Below is a small trained network, with its code and all its weights. Each question gives an input and a class and asks what happens when units are switched off, that is, made to give their printed mean instead of their output.

import numpy as np


def w(rows, s, z=0):
    codes = np.array(rows[::2]) - 128.0
    scale = np.full(codes.shape[1], s)
    scale[-1] = z or s
    return codes * scale


def f(y):
    return np.maximum(y, 0)


def log_softmax(a):
    a = a - a.max(-1, keepdims=True)
    return a - np.log(np.exp(a).sum(-1, keepdims=True))


def net(x, mask):
    res = np.array(x, float).reshape(1, 6) / 4 @ E
    y = f(res @ A[0][:, :-1].T + A[0][:, -1])
    res = res + np.where(mask, y, B[0][:, -1]) @ B[0][:, :-1]
    return log_softmax(res[-1] @ U[:, :-1].T + U[:, -1])


A, B = {}, {}
E = w([
[116,134,147,153],'x0',
[222,179,37,130],'x1',
[62,142,45,53],'x2',
[173,70,161,78],'x3',
[112,145,124,146],'x4',
[196,2,138,163],'x5',
],0.0043)
A[0] = w([
[126,45,93,154,112],'neuron 0',
[254,195,79,151,171],'neuron 1',
[205,92,135,154,68],'neuron 2',
[188,62,190,90,138],'neuron 3',
[148,89,146,78,111],'neuron 4',
[136,138,119,210,3],'neuron 5',
[85,121,107,115,156],'neuron 6',
],0.0086,0.0023)
B[0] = w([
[148,220,68,252,181],'neuron 0',
[25,24,166,15,253],'neuron 1',
[81,135,2,115,188],'neuron 2',
[41,173,100,236,218],'neuron 3',
[111,205,35,162,161],'neuron 4',
[138,173,137,127,143],'neuron 5',
[238,107,112,107,174],'neuron 6',
],0.0061,0.0037)
U = w([
[114,187,82,163,173],'0',
[127,224,64,207,99],'1',
[223,164,125,121,215],'2',
[44,2,195,67,22],'3',
[123,140,143,133,3],'4',
],0.0073,0.0023)

Each question gives the input, the list of numbers given to net, and the class t.
The units are the neurons (one row each of A and B). Each row of codes is followed by its name. A weight is (code - 128) times the scale printed after its matrix; where a second scale follows, it is the last column's (A, B and U).
mask holds one flag per neuron, in row order. A switched-off neuron (its flag False) gives its mean, the last column of its row in B, instead of its output. The means were averaged over made-up inputs and are rounded, as every weight is.
A unit's drop is (log p(t) with every unit on - log p(t) with that unit switched off) / (log p(t) with every unit on - log p(t) with every unit switched off).
The circuit of an input: a set's keep is (log p(t) with only the set's units on - log p(t) with every unit switched off) / (log p(t) with every unit on - log p(t) with every unit switched off). Starting from all 7 units, units are removed one at a time, each time the one whose removal leaves the highest keep (on an exact tie, the one counted first), for as long as the keep stays at least 0.8.
units of the circuit, in order: the units of the circuit, biggest drop first
most important unit: the unit with the biggest drop
top k neurons: the k neurons with the biggest drops, biggest first
drop when u is switched off: that unit's drop, to one decimal
input [4,8,-3,6,0,0], class 3: units of the circuit, in order : (neuron 1)
input [-1,-4,-6,2,0,4], class 1: units of the circuit, in order : (neuron 3; neuron 1; neuron 0)
input [-1,-5,7,0,2,6], class 1: units of the circuit, in order : (neuron 1; neuron 0)
input [-1,7,-2,-1,-6,-6], class 3: units of the circuit, in order : (neuron 1; neuron 0)
input [-7,3,4,4,-7,8], class 1: top 3 neurons : (neuron 0; neuron 3; neuron 4)
input [1,1,-1,4,-3,6], class 1: units of the circuit, in order : (neuron 3; neuron 0; neuron 4)
input [-6,8,8,-7,1,-4], class 3: units of the circuit, in order : (neuron 1; neuron 0)
input [1,7,-8,-4,4,-1], class 3: drop when neuron 1 is switched off : 0.8
input [-1,-3,1,5,2,8], class 1: drop when neuron 0 is switched off : 0.2
input [7,-8,7,1,-2,8], class 1: top 2 neurons : (neuron 0; neuron 1)
input [-3,6,2,-3,4,-2], class 3: drop when neuron 1 is switched off : 0.6
input [4,-1,-4,6,-5,8], class 1: top 2 neurons : (neuron 3; neuron 0)
input [-2,7,4,-2,-6,3], class 3: drop when neuron 1 is switched off : 0.8
input [-5,-5,-6,6,-3,7], class 1: most important unit : neuron 3
